Below are the code and all the weights of a small trained network. Each question names an input and a target symbol and asks about switching units off, where a switched-off unit gives its printed mean instead of its output.

import numpy as np


def w(rows, s, z=0):
    codes = np.array(rows[::2]) - 128.0
    scale = np.full(codes.shape[1], s)
    scale[-1] = z or s
    return codes * scale


def f(y):
    return y / 2 * (1 + np.tanh(0.7978845608 * (y + 0.044715 * y**3)))


def softmax(a):
    e = np.exp(a - a.max(-1, keepdims=True))
    return e / e.sum(-1, keepdims=True)


def log_softmax(a):
    a = a - a.max(-1, keepdims=True)
    return a - np.log(np.exp(a).sum(-1, keepdims=True))


def net(x, mask):
    ids = ['ΔΞαβεμτ'.index(c) for c in x.split()]
    T = len(ids)
    res = E[ids] + P[:T]
    u = 0
    for l in range(2):
        r = res
        for j in range(3):
            rows = slice(2 * j, 2 * j + 2)
            q, k, v = (r @ M[l][rows].T for M in (Q, K, V))
            z = softmax(np.where(np.tri(T) > 0, q @ k.T / 2**0.5, -1e9)) @ v
            o = O[l][rows]
            res = res + np.where(mask[u + j], z, o[:, -1]) @ o[:, :-1]
        u += 3
        y = f(res @ A[l][:, :-1].T + A[l][:, -1])
        res = res + np.where(mask[u : u + 4], y, B[l][:, -1]) @ B[l][:, :-1]
        u += 4
    return log_softmax(res[-1] @ U[:, :-1].T + U[:, -1])


Q, K, V, O, A, B = {}, {}, {}, {}, {}, {}
E = w([
[109,64,169,136,182,50],'Δ',
[59,168,190,30,166,215],'Ξ',
[139,209,102,139,235,160],'α',
[65,61,173,118,103,139],'β',
[90,254,244,193,72,72],'ε',
[124,8,197,246,188,199],'μ',
[242,115,180,152,78,193],'τ',
],0.0092)
P = w([
[2,75,73,122,10,150],'0',
[170,128,176,196,235,107],'1',
[164,144,187,185,230,116],'2',
[156,158,191,173,226,128],'3',
[137,166,201,174,232,140],'4',
[143,173,210,158,231,145],'5',
[132,167,208,155,225,154],'6',
[126,172,216,160,231,156],'7',
[126,172,229,157,230,153],'8',
[120,168,226,153,234,162],'9',
[114,167,237,151,227,162],'10',
[116,172,230,140,236,162],'11',
[103,166,229,136,244,168],'12',
[102,159,240,126,233,168],'13',
],0.0045)
Q[0] = w([
[106,146,15,98,2,85],'0.h0',
[190,182,191,196,168,80],'0.h0',
[56,178,253,98,172,190],'0.h1',
[17,224,186,58,61,192],'0.h1',
[201,102,27,61,123,137],'0.h2',
[120,177,132,133,46,120],'0.h2',
],0.0073)
K[0] = w([
[141,158,212,117,224,134],'0.h0',
[56,137,103,81,69,125],'0.h0',
[43,219,222,171,60,75],'0.h1',
[144,240,247,168,159,102],'0.h1',
[171,127,166,132,207,126],'0.h2',
[83,122,130,105,128,67],'0.h2',
],0.011)
V[0] = w([
[236,20,152,252,60,149],'0.h0',
[172,190,176,227,234,67],'0.h0',
[116,52,123,95,254,252],'0.h1',
[177,232,91,74,186,121],'0.h1',
[184,220,155,168,59,198],'0.h2',
[176,91,42,54,87,98],'0.h2',
],0.0056)
O[0] = w([
[126,81,177,211,102,203,155],'0.h0',
[198,68,68,208,172,68,107],'0.h0',
[196,39,171,80,253,133,103],'0.h1',
[156,173,11,162,173,94,89],'0.h1',
[167,213,165,139,200,213,140],'0.h2',
[105,155,39,134,78,146,1],'0.h2',
],0.0071,0.0046)
A[0] = w([
[96,249,163,137,74,138,225],'0.n0',
[53,138,190,1,139,176,162],'0.n1',
[209,136,233,233,83,53,254],'0.n2',
[57,132,149,200,27,38,214],'0.n3',
],0.0061,0.0034)
B[0] = w([
[23,150,140,53,106,171,193],'0.n0',
[160,99,226,87,76,104,195],'0.n1',
[84,87,99,3,195,152,254],'0.n2',
[15,119,2,111,132,111,164],'0.n3',
],0.006,0.0083)
Q[1] = w([
[98,139,32,184,60,71],'1.h0',
[180,142,84,187,82,148],'1.h0',
[170,139,255,62,251,183],'1.h1',
[206,88,137,124,202,131],'1.h1',
[132,176,71,169,23,82],'1.h2',
[88,119,125,55,89,97],'1.h2',
],0.0076)
K[1] = w([
[237,99,193,184,166,101],'1.h0',
[162,172,140,221,186,174],'1.h0',
[41,129,89,139,78,240],'1.h1',
[84,177,31,104,83,131],'1.h1',
[142,254,124,96,140,128],'1.h2',
[103,132,67,111,193,45],'1.h2',
],0.0071)
V[1] = w([
[94,91,80,129,84,21],'1.h0',
[96,177,205,39,108,88],'1.h0',
[102,139,104,124,255,63],'1.h1',
[96,214,19,130,113,123],'1.h1',
[78,81,211,148,155,206],'1.h2',
[190,205,142,190,119,111],'1.h2',
],0.0062)
O[1] = w([
[177,227,221,249,102,137,152],'1.h0',
[247,150,82,116,93,191,249],'1.h0',
[251,9,130,158,186,3,117],'1.h1',
[131,178,145,88,232,107,114],'1.h1',
[71,125,57,148,95,109,238],'1.h2',
[88,126,178,37,179,191,45],'1.h2',
],0.0058,0.015)
A[1] = w([
[65,154,50,37,80,95,160],'1.n0',
[128,98,126,43,218,27,254],'1.n1',
[101,119,53,22,137,161,178],'1.n2',
[96,166,164,163,70,1,129],'1.n3',
],0.0066,0.0029)
B[1] = w([
[164,34,153,158,174,195,254],'1.n0',
[64,166,189,63,53,40,187],'1.n1',
[114,81,98,85,219,163,219],'1.n2',
[198,101,224,122,254,232,158],'1.n3',
],0.0069,0.0046)
U = w([
[98,173,189,142,31,137,98],'Δ',
[52,113,126,102,196,153,47],'Ξ',
[110,204,60,169,157,112,201],'α',
[165,92,229,236,197,140,61],'β',
[128,82,42,199,73,75,251],'ε',
[254,90,85,76,113,138,13],'μ',
[89,121,161,76,127,49,233],'τ',
],0.0057,0.0023)

Each question gives the input, a string of symbols that net reads in full, and the target symbol t.
The units are the heads (2 rows each of Q, K, V and O) and the neurons (one row each of A and B). Each row of codes is followed by its name. A weight is (code - 128) times the scale printed after its matrix; where a second scale follows, it is the last column's (O, A, B and U).
mask holds one flag per unit, layer by layer, with each layer's heads first. A switched-off unit (its flag False) gives its mean, the last column of its rows in O or B, instead of its output. The means were averaged over made-up inputs and are rounded, as every weight is.
A unit's drop is (log p(t) with every unit on - log p(t) with that unit switched off) / (log p(t) with every unit on - log p(t) with every unit switched off).
The circuit of an input: a set's keep is (log p(t) with only the set's units on - log p(t) with every unit switched off) / (log p(t) with every unit on - log p(t) with every unit switched off). Starting from the 12 units with the biggest drops (on a tie, the unit counted first), units are removed one at a time, each time the one whose removal leaves the highest keep (on an exact tie, the one counted first), for as long as the keep stays at least 0.8.
units of the circuit, in order: the units of the circuit, biggest drop first
most important unit: the unit with the biggest drop
top k neurons: the k neurons with the biggest drops, biggest first
top k neurons in layer l: the k neurons of layer l with the biggest drops, biggest first
which heads matter: for each layer, one digit per head in row order, 1 if its drop is at least 0.15 and else 0, layers parted by /
drop of u: that unit's drop, to one decimal
input α Δ Δ Ξ Δ Ξ Ξ, target τ: units of the circuit, in order : [1.n1 0.h1 1.h0 1.h1]
input τ μ β, target Ξ: which heads matter : 101 / 110
input α Δ τ α τ τ, target τ: most important unit : 1.h0
input Δ Ξ τ Δ, target β: top 3 neurons : [0.n3 1.n3 0.n0]
input μ μ ε ε, target ε: units of the circuit, in order : [1.h1 0.h1]
input β Δ α τ τ, target Δ: top 2 neurons : [0.n3 0.n1]
input Δ Δ Ξ Ξ β, target β: which heads matter : 011 / 100
input Ξ μ μ Ξ β Δ μ ε, target Ξ: top 3 neurons in layer 0 : [0.n3 0.n0 0.n2]
input α μ τ τ Ξ β Ξ τ τ Ξ, target τ: units of the circuit, in order : [1.h0 0.h1 1.n1 1.h1]
input Ξ μ Ξ Ξ τ ε μ Δ, target τ: top 3 neurons in layer 1 : [1.n1 1.n0 1.n3]
input Ξ μ Ξ Ξ μ μ μ β α α Δ μ, target μ: which heads matter : 110 / 100
input β α β, target Δ: units of the circuit, in order : [1.h1 0.h0 0.h1 0.n1]
input μ Δ Δ τ, target ε: which heads matter : 110 / 011
input β μ α μ Δ μ α Ξ α, target Δ: units of the circuit, in order : [0.h0 1.h1 0.n1 0.n2]
input μ Ξ β, target ε: units of the circuit, in order : [1.h1 0.h1 1.h2 0.h0]
input μ ε ε Δ ε μ τ ε β, target ε: top neuron in layer 0 : [0.n2]
input Δ Ξ Δ Δ Ξ, target β: top 2 neurons : [0.n3 0.n2]
input Ξ α μ Δ, target μ: which heads matter : 100 / 110
input Δ α Ξ μ α τ α β, target β: which heads matter : 001 / 100
input τ Δ Ξ Δ μ Δ Δ μ μ, target Ξ: top 2 neurons : [1.n2 0.n2]
input μ β ε μ Ξ, target Δ: top neuron : [0.n3]
input Δ τ α Δ Δ α Δ α μ Δ α μ α, target β: which heads matter : 001 / 100
input μ μ ε β Ξ Ξ, target Δ: top 2 neurons : [0.n3 0.n2]
input μ β Δ τ τ Δ, target ε: drop of 1.h1 : 0.6
input Ξ α Δ Δ τ α Δ α Ξ μ β α Ξ β, target μ: drop of 1.h2 : 0.1
input μ Δ Ξ μ μ μ Ξ, target ε: drop of 0.h1 : 0.6
input Ξ Ξ μ Ξ τ Ξ, target μ: drop of 0.n1 : 0.3
input α μ μ, target τ: most important unit : 1.n1
